Each row has a name. After each piece below comes the name of the row it's from, unless a question asks for something else. Each question is about the rows just above it. Places in a row count from 1.

K: [115 107 109 129 154 102 148 143 132 172 116 124 122 127 138 159 125 104
  71 106 110 107 109 173 151 127 100 152 168 139 124  43 116]
W: [120 105 114 141 156  75 145 136 146 159  98 132 134 133 135 162 104 117
  65 114 113 103 109 176 130 145 110 170 176 143 141  45 119]
R: [115 108 108 127 152 107 147 143 128 172  99 122 121 128 141  83 167 104
  73 106 109 108 109 173 156 129 101 148 169 138 123  45 122]
M: [122 103 120 151 156  47 141 131 161 149 107 141 146 137 134 167  83 127
  60 123 115  99 109 177 111 162 120 185 189 146 161  48 126]
Where in the named rows is [117]?  W, 18
Row and place where [167  83] starts:  M, 16

U: [128 137 202 165]
V: [129 129 207 129]
H: [128 128 159 206]
Q: [129 144 209 153]
Table of tags by key:
[206] -> q_116
[129] -> q_952
[130] -> q_26
[153] -> q_966
[165] -> q_34
[207] -> q_985
Look up the entry of V at place 4 in the table:  q_952
[129 144 209 153] is in which row?  Q
Repeated in V:  [129]
Row and place where [144 209] starts:  Q, 2

T: [105 132 127 123 124 121 141 122 130 133 129 123 137 148 140 129 126 130
 127 131]
J: [107 133 122 131 145  97 145 129 120 134 134 115 140 114 135 123 139 125
 120 135]
S: [153 136 152 123 120 132 132 131 136 113 139 131 110 117 128 103 122 126
 180 149]
P: [159 138 159 122 118 134 133 131 148 110 143 132 105 115 129  97 119 125
 195 155]
X: [153 136 152 123 120 132 132 131 143 113 140 104 151 104 141 118 148 122
 112 141]
Table of tags by key:
[132] -> q_924
[103] -> q_615
[131] -> q_720
[112] -> q_850
[104] -> q_98
[113] -> q_737
[115] -> q_193
[123] -> q_491
Join X by its entry at place 12:  q_98
Repeated in P:  [159]
[137 148 140] begins in row and place  T, 13
[153 136 152 123 120 132 132 131 143 113 140 104 151 104 141 118 148 122
 112 141]  X

mol: [116 181 127 111 117  52  59 169]
Rut: [166 106 114  99 130 149 108 139]
Gisa: [150 107 112 104 140 143 115 133]
Mep: [109 114  99 130 129 138  91 147]
mazos: [116 174 128 116 120  59  66 162]
vos: [ 78 168 145 186 146  92 149 115]
Gezur: [112 171 130 120 126  49  56 151]
safuf: [114 185 129 118 123  42  52 169]
vetir: [ 94  98 150 173 149 122 146  76]
tonip: [115 175 131 120 125  51  59 157]
vupa: [ 48 118  47  75  37  91 175  90]
verit: [166 148 190 169 190 107  86 137]
[139] is at row and place  Rut, 8
tags:
[67] -> q_884
[146] -> q_844
[149] -> q_652
[150] -> q_629
[66] -> q_96
Join vos by its entry at place 7:  q_652
[125] is at row and place  tonip, 5
[106 114  99 130] begins in row and place  Rut, 2
Row and place of [92] in the named rows:  vos, 6

G: [106 123  78 184  88 145 159 139 144 102 115  60 130 116 155]
A: [106 123  78 184  88 129 159 139 144 102 115  60 130 116 155]
Z: [141 165 176 130 201 107 108 115 131 134  79 106 106 122 166]
Where in the named rows is [201]?  Z, 5
The row with [106 123  78 184  88 145 159 139 144 102 115  60 130 116 155] is  G
Where in the named rows is [131]?  Z, 9
key -> tag
[124] -> q_12
[123] -> q_480
[165] -> q_865
[122] -> q_198
[139] -> q_916
Join G by its entry at place 2:  q_480

Nadak: [110 133 112 128 120 123 115 135]
sozon: [153  82 155 158 163 153 137 141]
nulil: [161  83 147  90 109 113 158  95]
gusup: [170  65 157  68  87  96 178  66]
siduf: [153 146 155 158 163 153 137 141]
pov: [150 139 145 156 155 151 139 137]
Dape: [101 143 128 123 114 140 130 118]
Rusud: [171  85 153  92 140 115 153 104]
sidep: [117 103  58 141 138  82  71 170]
Vob: [170 144 162 167 175 155 142 148]
key -> tag
[170] -> q_807
[171] -> q_63
[155] -> q_210
[112] -> q_590
[59] -> q_826
[58] -> q_164
Join sidep by its entry at place 3:  q_164
[96] is at row and place  gusup, 6
Row and place of [66] in the named rows:  gusup, 8

B: [155  85  60  77 108 167 165  81 210 205 117  95  59  76  85 131  50 124
 103  76 207 194 201  71  76 202 106 210  85 185 126  83 105 208  76  91
 103 203  79  87 194 139 203  76  76 204 119  85  89 204 192 192 101 152
  85  93  86]
N: [155  85  60  77 108 167 165  81 210 205 117  95  59  76  85 131  50 124
 103  76 207 194 201  71 208 202 106  92  85 185 126  83 105 208  76  91
 103 203  79 147 102 140 120 152 100 108 100 149 147 110 120  94 147 102
 135 147 143]
F: [155  85  60  77 108 167 165  81 210 205 117  95  59  76  85 131  50 124
 103  76 207 194 201  71 208 202 106 210  85 185 126  83 105 208  76  91
 103 203 102  99 127  97 108 108 104 119 149 102 100  95 125 124 103  85
 170 103  98]
[155  85  60  77 108 167 165  81 210 205 117  95  59  76  85 131  50 124
 103  76 207 194 201  71 208 202 106 210  85 185 126  83 105 208  76  91
 103 203 102  99 127  97 108 108 104 119 149 102 100  95 125 124 103  85
 170 103  98] is in which row?  F
[155  85  60  77 108 167 165  81 210 205 117  95  59  76  85 131  50 124
 103  76 207 194 201  71  76 202 106 210  85 185 126  83 105 208  76  91
 103 203  79  87 194 139 203  76  76 204 119  85  89 204 192 192 101 152
  85  93  86]  B
[93] is at row and place  B, 56
Table of tags by key:
[120] -> q_503
[203] -> q_549
[84] -> q_89
[85] -> q_555
[204] -> q_810
[118] -> q_774
[119] -> q_918
Look up the entry of F at place 46 in the table:  q_918
[135] is at row and place  N, 55
[ 71 208 202 106  92  85 185 126  83 105 208  76] begins in row and place  N, 24

C: [104 110  92  95 114  94 183]
D: [ 99 133  97  91 121  97 204]
L: [182 143 182 193 125 185  84]
E: [141 111 142 144 122 143  82]
Y: [132 199 136 135 193 134 126]
Table of tags by key:
[143] -> q_839
[122] -> q_349
[125] -> q_979
[114] -> q_223
Look up the entry of E at place 5 in the table:  q_349
Row and place of [204] in the named rows:  D, 7
Where does [193 125 185  84] start? Give its row and place.  L, 4
[132 199 136 135 193 134 126]  Y

pifo: [103 162  68 161]
Zesi: [149 187  84 120]
mosum: [ 70 119  83 186]
peka: [141  82 192 103]
tikig: [ 65  78 123 181]
Magu: [174 195 192 103]
Furul: [182  83 122  86]
Saf: [141  82 192  69]
vem: [128 184  65 142]
kisa: [ 94  63 166 148]
zogem: [195 171 146  65]
tags:
[128] -> q_858
[129] -> q_576
[71] -> q_38
[70] -> q_674
The tag of mosum, keyed by place 1:  q_674
[149 187  84 120]  Zesi
[141  82 192 103]  peka
Where in the named rows is [187]?  Zesi, 2
Row and place where [195 192] starts:  Magu, 2
[195 171 146  65]  zogem
[ 65  78 123 181]  tikig

